Here is a tiny trained network, its code and every weight. The questions are about switching its units off for an input and a target symbol, where a switched-off unit gives its printed mean instead of its output.

import numpy as np


def w(rows, s, z=0):
    codes = np.array(rows[::2]) - 128.0
    scale = np.full(codes.shape[1], s)
    scale[-1] = z or s
    return codes * scale


def norm(h):
    return h / np.sqrt((h * h).mean(-1, keepdims=True) + 1e-5)


def f(y):
    return np.maximum(y, 0)


def softmax(a):
    e = np.exp(a - a.max(-1, keepdims=True))
    return e / e.sum(-1, keepdims=True)


def log_softmax(a):
    a = a - a.max(-1, keepdims=True)
    return a - np.log(np.exp(a).sum(-1, keepdims=True))


def net(x, mask):
    ids = ['βζηθξπσψ'.index(c) for c in x.split()]
    T = len(ids)
    res = E[ids] + P[:T]
    u = 0
    for l in range(3):
        q, k, v = (norm(res) @ M[l].T for M in (Q, K, V))
        z = softmax(np.where(np.tri(T) > 0, q @ k.T / 2**0.5, -1e9)) @ v
        res = res + np.where(mask[u], z, O[l][:, -1]) @ O[l][:, :-1]
        u += 1
        y = f(norm(res) @ A[l][:, :-1].T + A[l][:, -1])
        res = res + np.where(mask[u : u + 12], y, B[l][:, -1]) @ B[l][:, :-1]
        u += 12
    return log_softmax(norm(res)[-1] @ U[:, :-1].T + U[:, -1])


Q, K, V, O, A, B = {}, {}, {}, {}, {}, {}
E = w([
[210,120,127,138,171,169,96,185],'β',
[148,160,146,184,166,164,73,164],'ζ',
[94,172,120,170,169,132,113,201],'η',
[125,201,76,76,200,114,169,117],'θ',
[136,134,158,109,174,231,155,100],'ξ',
[119,14,198,78,185,55,135,71],'π',
[96,45,91,84,63,115,123,248],'σ',
[179,119,64,153,67,10,132,74],'ψ',
],0.019)
P = w([
[225,133,212,240,164,63,206,248],'0',
[206,110,158,163,206,109,121,141],'1',
[170,120,113,131,192,123,100,102],'2',
[109,138,101,102,155,136,89,104],'3',
[73,153,90,86,126,124,104,122],'4',
[25,181,93,54,90,148,121,141],'5',
],0.011)
Q[0] = w([
[190,212,200,113,157,51,151,89],'0.h0',
[254,159,249,138,151,149,177,160],'0.h0',
],0.0058)
K[0] = w([
[204,123,126,188,160,62,225,137],'0.h0',
[148,122,150,117,3,159,101,127],'0.h0',
],0.0059)
V[0] = w([
[117,137,140,37,158,67,203,106],'0.h0',
[85,3,194,158,115,18,104,142],'0.h0',
],0.0059)
O[0] = w([
[109,94,82,29,202,97,177,147,253],'0.h0',
[83,131,2,222,135,117,107,143,68],'0.h0',
],0.0092,0.0024)
A[0] = w([
[94,204,116,234,33,120,100,166,84],'0.n0',
[123,154,59,156,174,196,124,85,23],'0.n1',
[148,132,177,175,116,214,93,115,162],'0.n2',
[123,134,179,136,166,98,133,149,52],'0.n3',
[213,149,108,153,69,151,71,137,124],'0.n4',
[60,110,77,199,63,61,142,127,136],'0.n5',
[41,49,85,114,78,135,89,131,4],'0.n6',
[105,160,148,96,97,170,141,182,31],'0.n7',
[88,185,19,174,114,155,154,68,38],'0.n8',
[147,150,160,149,104,127,147,52,8],'0.n9',
[123,133,100,180,100,146,192,89,69],'0.n10',
[148,91,184,179,1,147,140,165,88],'0.n11',
],0.0085,0.0035)
B[0] = w([
[106,119,75,49,156,173,101,123,182],'0.n0',
[105,117,154,250,130,96,203,123,189],'0.n1',
[91,170,117,82,168,113,181,108,255],'0.n2',
[184,132,147,133,140,114,111,108,187],'0.n3',
[87,164,121,74,172,81,103,167,198],'0.n4',
[177,140,129,61,142,182,177,137,171],'0.n5',
[94,80,116,77,144,157,145,132,160],'0.n6',
[118,159,155,138,142,108,172,78,172],'0.n7',
[118,144,254,182,141,122,140,67,165],'0.n8',
[138,116,110,112,129,103,178,123,130],'0.n9',
[198,135,106,71,122,114,136,123,130],'0.n10',
[159,98,95,115,190,118,95,27,151],'0.n11',
],0.0088,0.0039)
Q[1] = w([
[100,150,165,202,3,53,95,134],'1.h0',
[204,19,216,212,94,164,35,109],'1.h0',
],0.0068)
K[1] = w([
[186,124,152,215,212,254,97,223],'1.h0',
[204,137,117,140,254,93,156,225],'1.h0',
],0.0059)
V[1] = w([
[57,165,133,180,155,254,142,221],'1.h0',
[71,12,220,164,189,141,23,157],'1.h0',
],0.0059)
O[1] = w([
[239,142,144,35,112,158,160,187,3],'1.h0',
[129,148,90,90,254,228,220,142,89],'1.h0',
],0.0093,0.0038)
A[1] = w([
[129,202,147,119,7,115,26,161,77],'1.n0',
[109,210,172,82,161,109,181,99,121],'1.n1',
[106,147,30,105,119,150,93,184,83],'1.n2',
[225,22,163,134,53,31,198,97,165],'1.n3',
[84,230,102,120,118,51,160,146,137],'1.n4',
[51,196,64,93,148,117,131,127,3],'1.n5',
[137,23,241,109,77,116,61,5,110],'1.n6',
[147,61,40,197,14,116,99,149,197],'1.n7',
[92,59,20,68,1,178,171,208,67],'1.n8',
[134,62,66,87,128,69,135,27,119],'1.n9',
[222,76,150,76,194,160,154,229,74],'1.n10',
[204,41,138,90,123,145,42,98,64],'1.n11',
],0.0066,0.0029)
B[1] = w([
[92,235,156,176,204,183,67,121,146],'1.n0',
[144,93,167,127,134,145,56,130,253],'1.n1',
[149,78,204,142,139,115,134,146,146],'1.n2',
[86,141,160,199,156,110,144,158,171],'1.n3',
[170,100,141,161,149,140,53,153,223],'1.n4',
[156,69,149,70,150,107,104,168,184],'1.n5',
[157,214,146,207,168,196,120,152,169],'1.n6',
[90,95,118,254,131,118,131,109,141],'1.n7',
[158,58,252,219,158,184,70,101,145],'1.n8',
[111,188,56,109,132,254,157,136,202],'1.n9',
[124,228,182,177,116,174,134,98,195],'1.n10',
[53,127,182,145,159,94,152,202,140],'1.n11',
],0.0073,0.007)
Q[2] = w([
[175,62,54,194,1,54,156,89],'2.h0',
[127,109,157,169,189,137,190,49],'2.h0',
],0.0073)
K[2] = w([
[253,169,93,167,166,61,131,177],'2.h0',
[124,44,145,104,100,144,130,202],'2.h0',
],0.008)
V[2] = w([
[161,147,120,153,86,133,174,2],'2.h0',
[125,35,209,143,85,196,149,123],'2.h0',
],0.008)
O[2] = w([
[99,76,165,98,184,146,99,2,3],'2.h0',
[221,71,56,190,145,178,48,151,102],'2.h0',
],0.011,0.0039)
A[2] = w([
[228,146,219,89,127,122,112,125,105],'2.n0',
[120,149,146,157,177,160,136,156,69],'2.n1',
[58,94,158,120,147,202,184,156,17],'2.n2',
[234,78,13,144,83,194,120,157,107],'2.n3',
[39,43,60,234,60,25,49,36,202],'2.n4',
[193,170,114,178,114,189,197,176,66],'2.n5',
[139,149,228,102,59,78,148,176,114],'2.n6',
[160,108,205,255,178,113,101,151,205],'2.n7',
[135,93,62,183,100,113,79,69,250],'2.n8',
[103,99,203,100,173,204,55,120,34],'2.n9',
[113,17,42,41,122,69,178,65,70],'2.n10',
[161,9,120,132,77,170,119,177,11],'2.n11',
],0.0099,0.0025)
B[2] = w([
[162,175,175,164,55,186,90,82,195],'2.n0',
[125,102,92,117,170,101,151,92,199],'2.n1',
[111,159,99,155,207,51,130,178,169],'2.n2',
[161,83,186,173,185,167,35,254,157],'2.n3',
[88,214,112,167,45,238,135,81,161],'2.n4',
[69,99,28,86,102,176,136,102,163],'2.n5',
[116,81,170,181,146,112,77,249,178],'2.n6',
[131,43,98,136,53,7,165,88,244],'2.n7',
[82,134,157,221,96,171,59,153,145],'2.n8',
[190,156,77,151,115,81,222,84,204],'2.n9',
[117,160,224,10,122,155,43,137,145],'2.n10',
[145,183,143,215,159,209,91,145,144],'2.n11',
],0.0094,0.011)
U = w([
[150,144,114,237,123,75,196,161,254],'β',
[105,188,175,134,206,152,92,121,151],'ζ',
[96,138,119,2,66,150,159,191,187],'η',
[103,113,221,66,89,22,107,189,66],'θ',
[197,111,139,71,89,94,140,72,68],'ξ',
[71,82,69,69,169,57,189,123,97],'π',
[138,57,99,143,136,145,90,172,46],'σ',
[36,123,119,154,60,133,141,117,59],'ψ',
],0.0091,0.0047)

Each question gives the input, a string of symbols that net reads in full, and the target symbol t.
The units are the heads (2 rows each of Q, K, V and O) and the neurons (one row each of A and B). Each row of codes is followed by its name. A weight is (code - 128) times the scale printed after its matrix; where a second scale follows, it is the last column's (O, A, B and U).
mask holds one flag per unit, layer by layer, with each layer's heads first. A switched-off unit (its flag False) gives its mean, the last column of its rows in O or B, instead of its output. The means were averaged over made-up inputs and are rounded, as every weight is.
A unit's drop is (log p(t) with every unit on - log p(t) with that unit switched off) / (log p(t) with every unit on - log p(t) with every unit switched off).
The circuit of an input: a set's keep is (log p(t) with only the set's units on - log p(t) with every unit switched off) / (log p(t) with every unit on - log p(t) with every unit switched off). Starting from the 12 units with the biggest drops (on a tie, the unit counted first), units are removed one at a time, each time the one whose removal leaves the highest keep (on an exact tie, the one counted first), for as long as the keep stays at least 0.8.
units of the circuit, in order: the units of the circuit, biggest drop first
most important unit: the unit with the biggest drop
top k neurons: the k neurons with the biggest drops, biggest first
top k neurons in layer l: the k neurons of layer l with the biggest drops, biggest first
drop when u is switched off: that unit's drop, to one decimal
input β ζ β, target ζ: most important unit -> 1.h0
input β ζ ζ ψ π θ, target ψ: top 2 neurons -> 0.n8, 2.n4
input ψ ψ η, target ψ: units of the circuit, in order -> 1.h0, 2.n4
input π θ θ θ, target η: top 2 neurons -> 1.n9, 2.n7
input θ π σ ζ π, target ζ: units of the circuit, in order -> 1.h0, 2.n7, 2.n10
input σ π η ζ η, target η: top 2 neurons -> 0.n0, 2.n5
input θ ζ θ π, target β: top 3 neurons -> 1.n6, 0.n2, 2.n9
input π η ψ, target ψ: top 2 neurons -> 0.n5, 2.n4
input θ η ζ, target θ: top 2 neurons -> 0.n4, 0.n2
input ζ θ ζ θ, target θ: units of the circuit, in order -> 2.h0, 1.h0
input θ ξ θ θ, target η: top 2 neurons in layer 1 -> 1.n6, 1.n9
input θ σ ξ, target σ: units of the circuit, in order -> 2.h0, 2.n3, 2.n5
input π σ η θ, target σ: top 2 neurons -> 1.n8, 2.n3
input β θ β θ β, target θ: units of the circuit, in order -> 2.h0
input θ β π π, target ζ: top 2 neurons -> 2.n7, 2.n10
input ζ ψ θ θ ψ σ, target β: top 2 neurons -> 1.n8, 1.n6
input ψ ψ π θ β ζ, target θ: top 2 neurons -> 1.n6, 1.n9
input ζ π π ψ π, target ψ: top 2 neurons in layer 0 -> 0.n8, 0.n5
input ξ θ θ θ β σ, target β: top 3 neurons -> 1.n8, 2.n11, 2.n9
input ψ θ ξ θ ψ, target ψ: units of the circuit, in order -> 2.n4
input β ζ σ π, target σ: top 2 neurons -> 1.n8, 2.n3
input θ θ β ξ σ, target σ: top 2 neurons in layer 0 -> 0.n11, 0.n6
input η ψ β, target ψ: drop when 1.h0 is switched off -> 0.7
input σ ξ ζ σ ψ β, target ψ: drop when 1.h0 is switched off -> 1.2
input β ξ ξ π ζ β, target π: drop when 2.n0 is switched off -> 0.1
input β θ η ξ ζ β, target ξ: drop when 2.h0 is switched off -> 0.3
input η π ζ ζ ζ, target η: top neuron -> 0.n0
input σ ζ σ β β, target σ: top 2 neurons -> 1.n8, 2.n5
